Here is a tiny trained network, its code and every weight. The questions are about switching its units off for an input and a target symbol, where a switched-off unit gives its printed mean instead of its output.

import numpy as np


def w(rows, s, z=0):
    codes = np.array(rows[::2]) - 128.0
    scale = np.full(codes.shape[1], s)
    scale[-1] = z or s
    return codes * scale


def norm(h):
    return h / np.sqrt((h * h).mean(-1, keepdims=True) + 1e-5)


def f(y):
    return y / 2 * (1 + np.tanh(0.7978845608 * (y + 0.044715 * y**3)))


def softmax(a):
    e = np.exp(a - a.max(-1, keepdims=True))
    return e / e.sum(-1, keepdims=True)


def log_softmax(a):
    a = a - a.max(-1, keepdims=True)
    return a - np.log(np.exp(a).sum(-1, keepdims=True))


def net(x, mask):
    ids = ['αζηλμξπσφψω'.index(c) for c in x.split()]
    T = len(ids)
    res = E[ids] + P[:T]
    u = 0
    for l in range(3):
        q, k, v = (norm(res) @ M[l].T for M in (Q, K, V))
        z = softmax(np.where(np.tri(T) > 0, q @ k.T / 3**0.5, -1e9)) @ v
        res = res + np.where(mask[u], z, O[l][:, -1]) @ O[l][:, :-1]
        u += 1
        y = f(norm(res) @ A[l][:, :-1].T + A[l][:, -1])
        res = res + np.where(mask[u : u + 4], y, B[l][:, -1]) @ B[l][:, :-1]
        u += 4
    return log_softmax(norm(res)[-1] @ U[:, :-1].T + U[:, -1])


Q, K, V, O, A, B = {}, {}, {}, {}, {}, {}
E = w([
[153,150,114,81],'α',
[247,195,27,73],'ζ',
[6,73,110,88],'η',
[124,102,128,128],'λ',
[109,186,168,95],'μ',
[68,187,52,110],'ξ',
[139,131,130,120],'π',
[110,74,165,126],'σ',
[225,130,111,115],'φ',
[62,194,57,82],'ψ',
[56,78,93,138],'ω',
],0.016)
P = w([
[128,174,2,193],'0',
[88,124,241,20],'1',
[96,133,229,38],'2',
[100,115,190,36],'3',
[102,124,186,30],'4',
[111,121,189,35],'5',
[109,120,185,41],'6',
[115,123,183,51],'7',
[117,122,184,53],'8',
[119,116,177,58],'9',
[117,118,174,74],'10',
],0.0062)
Q[0] = w([
[172,3,111,104],'L0H1',
[184,33,202,73],'L0H1',
[58,254,159,131],'L0H1',
],0.0089)
K[0] = w([
[54,130,138,46],'L0H1',
[125,190,157,131],'L0H1',
[135,142,87,254],'L0H1',
],0.01)
V[0] = w([
[82,1,80,117],'L0H1',
[132,155,103,205],'L0H1',
[88,159,114,88],'L0H1',
],0.0097)
O[0] = w([
[184,196,202,170,79],'L0H1',
[175,163,3,80,103],'L0H1',
[63,62,213,207,255],'L0H1',
],0.0064,0.0046)
A[0] = w([
[189,96,83,121,36],'L0N1',
[174,178,135,1,152],'L0N2',
[246,139,76,117,2],'L0N3',
[197,46,160,162,225],'L0N4',
],0.01,0.005)
B[0] = w([
[150,201,102,42,110],'L0N1',
[157,113,169,186,253],'L0N2',
[82,147,162,67,130],'L0N3',
[185,167,66,249,160],'L0N4',
],0.015,0.005)
Q[1] = w([
[214,227,71,107],'L1H1',
[103,93,148,93],'L1H1',
[101,141,1,111],'L1H1',
],0.0089)
K[1] = w([
[144,161,181,152],'L1H1',
[124,113,108,98],'L1H1',
[72,103,250,148],'L1H1',
],0.013)
V[1] = w([
[137,192,124,92],'L1H1',
[117,208,2,159],'L1H1',
[130,198,171,249],'L1H1',
],0.0059)
O[1] = w([
[249,36,84,137,136],'L1H1',
[143,42,2,84,252],'L1H1',
[180,113,168,71,132],'L1H1',
],0.0068,0.002)
A[1] = w([
[134,80,111,250,237],'L1N1',
[190,171,113,150,2],'L1N2',
[117,94,115,179,57],'L1N3',
[120,90,70,102,61],'L1N4',
],0.017,0.0037)
B[1] = w([
[167,36,245,154,255],'L1N1',
[115,164,143,192,145],'L1N2',
[122,111,196,1,161],'L1N3',
[118,185,141,133,141],'L1N4',
],0.014,0.0083)
Q[2] = w([
[206,106,172,85],'L2H1',
[160,67,152,95],'L2H1',
[159,253,99,159],'L2H1',
],0.016)
K[2] = w([
[143,138,253,121],'L2H1',
[116,95,199,110],'L2H1',
[195,212,72,167],'L2H1',
],0.015)
V[2] = w([
[254,234,102,94],'L2H1',
[169,24,29,105],'L2H1',
[168,66,169,151],'L2H1',
],0.0087)
O[2] = w([
[196,29,115,123,2],'L2H1',
[112,122,126,251,71],'L2H1',
[143,144,50,153,154],'L2H1',
],0.013,0.0078)
A[2] = w([
[52,149,122,121,95],'L2N1',
[131,124,190,79,73],'L2N2',
[100,173,124,253,2],'L2N3',
[78,133,107,108,78],'L2N4',
],0.018,0.0078)
B[2] = w([
[143,132,163,153,255],'L2N1',
[102,98,76,134,215],'L2N2',
[94,117,6,111,153],'L2N3',
[151,166,164,131,173],'L2N4',
],0.023,0.0074)
U = w([
[132,138,127,139,88],'α',
[96,127,131,143,54],'ζ',
[114,230,196,135,181],'η',
[210,173,135,88,182],'λ',
[13,49,146,120,3],'μ',
[117,112,140,150,88],'ξ',
[78,129,49,160,224],'π',
[198,178,130,246,110],'σ',
[123,131,109,54,107],'φ',
[81,158,110,172,142],'ψ',
[56,133,139,6,23],'ω',
],0.012,0.0041)

Each question gives the input, a string of symbols that net reads in full, and the target symbol t.
The units are the heads (3 rows each of Q, K, V and O) and the neurons (one row each of A and B). Each row of codes is followed by its name. A weight is (code - 128) times the scale printed after its matrix; where a second scale follows, it is the last column's (O, A, B and U).
mask holds one flag per unit, layer by layer, with each layer's heads first. A switched-off unit (its flag False) gives its mean, the last column of its rows in O or B, instead of its output. The means were averaged over made-up inputs and are rounded, as every weight is.
A unit's drop is (log p(t) with every unit on - log p(t) with that unit switched off) / (log p(t) with every unit on - log p(t) with every unit switched off).
The circuit of an input: a set's keep is (log p(t) with only the set's units on - log p(t) with every unit switched off) / (log p(t) with every unit on - log p(t) with every unit switched off). Starting from the 12 units with the biggest drops (on a tie, the unit counted first), units are removed one at a time, each time the one whose removal leaves the highest keep (on an exact tie, the one counted first), for as long as the keep stays at least 0.8.
circuit, biggest first: the units of the circuit, biggest drop first
unit that matters most: the unit with the biggest drop
k most important neurons: the k neurons with the biggest drops, biggest first
k most important neurons of layer l: the k neurons of layer l with the biggest drops, biggest first
input ξ μ ξ φ, target σ: 3 most important neurons	[L0N4 L1N1 L0N2]
input α η μ ξ μ ω μ μ, target μ: circuit, biggest first	[L2N2]
input ξ ξ μ η μ ω μ μ η ψ, target π: 2 most important neurons	[L0N2 L2N3]
input λ σ σ μ μ ω λ ζ η μ ξ, target σ: 2 most important neurons of layer 1	[L1N4 L1N3]
input ξ σ ξ σ μ μ ξ, target π: 4 most important neurons	[L0N2 L2N3 L1N3 L1N1]
input η μ ψ α μ μ ξ μ, target ω: circuit, biggest first	[L2H1 L1N1 L2N2]
input σ π μ η ψ σ η μ η λ ξ, target λ: 3 most important neurons of layer 1	[L1N1 L1N3 L1N2]
input λ μ σ μ, target σ: circuit, biggest first	[L0H1 L0N2 L2H1 L1H1]
input η μ φ ξ, target ω: circuit, biggest first	[L2H1 L1N1 L0H1 L1H1]
input σ ξ α, target σ: 2 most important neurons	[L0N2 L1N3]
input λ ζ μ μ ξ μ ξ ξ η ξ ψ, target σ: 2 most important neurons	[L1N2 L1N4]
input ξ σ μ μ, target π: 2 most important neurons	[L0N2 L0N4]
input μ ω μ ξ α, target μ: 2 most important neurons of layer 2	[L2N2 L2N1]
input λ ω η μ, target σ: 2 most important neurons	[L0N2 L1N1]
input λ σ ψ, target σ: 2 most important neurons of layer 0	[L0N2 L0N3]
input η σ φ, target σ: 2 most important neurons	[L0N4 L1N2]
input σ μ σ μ ψ, target λ: unit that matters most	L0H1
input μ α μ φ π, target μ: 3 most important neurons	[L0N4 L1N3 L2N2]
input ξ μ μ, target π: 4 most important neurons	[L0N2 L0N4 L2N3 L1N3]
input σ μ μ η μ σ μ μ, target λ: unit that matters most	L0H1
input ξ ξ ξ μ λ μ ψ ξ ψ, target π: 4 most important neurons	[L1N1 L0N2 L1N3 L2N3]
